grid =
-14  -27    4  -11  -32  -22    9  -29   -7
  8   18    9    6   14   13    2    5    7
 -6  -11    2   -3  -19  -11   -6   -3    0
  2   15  -23   -7   20   11    3   13  -24
Rows and columns are counted from 1.
(1, 1) => -14
(3, 1) => -6
(4, 7) => 3
(2, 3) => 9
(4, 5) => 20
(2, 9) => 7
(4, 8) => 13
(2, 8) => 5
(2, 4) => 6
(4, 3) => -23
(4, 4) => -7
(3, 5) => -19
(1, 7) => 9
(1, 9) => -7

A =
[[-31   6  25  -4 -10  11  15   3  -3  -1   0]
 [  6   3   3  -5   8   1   6   5   4 -16 -18]
 [  0  -1   0   2   0   0  -8   1  -5  15  15]
 [ 11  -5 -12   4   2  -5 -15  -1  -4  18  18]
 [ 15  -4 -15   3   3  -7  -6  -3   4  -3  -4]]
Rows and columns are counted from 1.
row 1 col 1: -31
row 2 col 5: 8
row 5 col 3: -15
row 5 col 5: 3
row 1 col 9: -3
row 5 col 11: -4
row 3 col 3: 0
row 4 col 11: 18
row 5 col 4: 3
row 4 col 9: -4
row 3 col 10: 15
row 1 col 10: -1
row 1 col 2: 6
row 4 col 8: -1
row 2 col 6: 1
row 4 col 1: 11
row 3 col 1: 0
row 1 col 8: 3
row 2 col 3: 3
row 3 col 2: -1
row 4 col 3: -12
row 5 col 10: -3
row 3 col 11: 15

x = [[63, 57, 92, 63, 52, 14, 48, 59, 46, 60, 45, 61, 35, 65, 84], [46, 69, 50, 52, 29, 59, 30, 17, 70, 24, 67, 43, 63, 63, 50], [59, 19, 27, 81, 55, 43, 81, 68, 40, 70, 49, 62, 57, 71, 67], [58, 63, 74, 83, 38, 59, 31, 21, 60, 23, 66, 69, 46, 49, 46], [15, 39, 46, 51, 68, 38, 52, 82, 27, 71, 66, 39, 61, 63, 67], [48, 62, 35, 20, 46, 56, 39, 31, 60, 51, 56, 37, 72, 75, 49], [72, 35, 44, 84, 55, 49, 72, 29, 53, 91, 72, 28, 69, 45, 64], [62, 21, 17, 62, 55, 64, 50, 66, 53, 44, 45, 28, 39, 47, 67]]
Rows and columns are counted from 1.
(1, 1) = 63
(4, 8) = 21
(4, 12) = 69
(1, 14) = 65
(6, 1) = 48
(6, 3) = 35
(3, 8) = 68
(3, 12) = 62
(5, 9) = 27
(2, 14) = 63
(8, 9) = 53
(3, 7) = 81
(4, 7) = 31
(7, 3) = 44
(5, 3) = 46
(6, 4) = 20
(2, 3) = 50
(1, 15) = 84
(2, 8) = 17
(7, 10) = 91
(7, 11) = 72
(5, 13) = 61
(2, 7) = 30
(7, 6) = 49
(2, 5) = 29
(6, 13) = 72
(2, 6) = 59
(8, 7) = 50
(4, 10) = 23
(5, 8) = 82
(4, 15) = 46
(8, 1) = 62
(6, 15) = 49
(1, 8) = 59

M =
array([[  4,  22,  -9,  -5,   3,  -8,   1,  -2,   2,   8,   8,   7],
       [ 10,  10,  -2,   1,  17, -11,  -4,  -6,   2,  -1,   3,   7],
       [  4,  33, -11,   4,  12,  -6,  16,  -2, -15,  -1,  10,   8],
       [  4,  -3,  -9,  -3,  -3,   1,   0,  -2,   2,   3,   4,  -9],
       [  3, -18,  -2,  -2,   2,   0,   1,  -2,   4,  -7,   3,  -5],
       [-10,  -5,  -6,  -7,  10,   6, -10,  -2,   2,  -1, -24,  -7],
       [-20,  11,   2,  -2,   2,  -6,   9,  -2,   2,  -1,   3,   0],
       [  4,  17,  -9,  -2,   2, -14,  19,   4,  -9,  -1,  22,   7],
       [ -3,  -2,  -9,  -2,   2,  -1, -10, -12,   4,   3,   3,   5],
       [  4,  13,  -1,  -2,  -1,  -6,   1,  -2,   7,  10,   9,   7],
       [ 11,  10,  -9,   2, -13,  -6,  -1,  -2,   2,   7,  27,  17],
       [ -5,   3, -20,   0,   2,  -9,   7,  -2,   2,  -8,   9,   8],
       [  6,  10,  -9,  -2,   3,  -6,  11,  -9,   0,  14,   3,   7],
       [  4,   0,   2,  -2,  -8,  -2,   1,  19,   7,  -4,   3,   7],
       [  6,  10,  11,  -2,   2,  -9,   1,  22,   5,  -3,  -7,  26]])
Rows and columns are counted from 1.
(1, 1) -> 4
(7, 4) -> -2
(13, 3) -> -9
(3, 1) -> 4
(1, 7) -> 1
(11, 6) -> -6
(3, 5) -> 12
(5, 7) -> 1
(3, 6) -> -6
(9, 3) -> -9
(8, 2) -> 17
(14, 12) -> 7
(1, 3) -> -9
(8, 6) -> -14
(11, 9) -> 2
(10, 6) -> -6
(4, 11) -> 4
(5, 5) -> 2
(5, 4) -> -2
(15, 4) -> -2
(8, 3) -> -9
(5, 10) -> -7
(4, 2) -> -3
(4, 9) -> 2
(11, 7) -> -1
(1, 5) -> 3
(6, 7) -> -10
(12, 10) -> -8
(15, 1) -> 6
(4, 6) -> 1
(12, 12) -> 8
(4, 8) -> -2
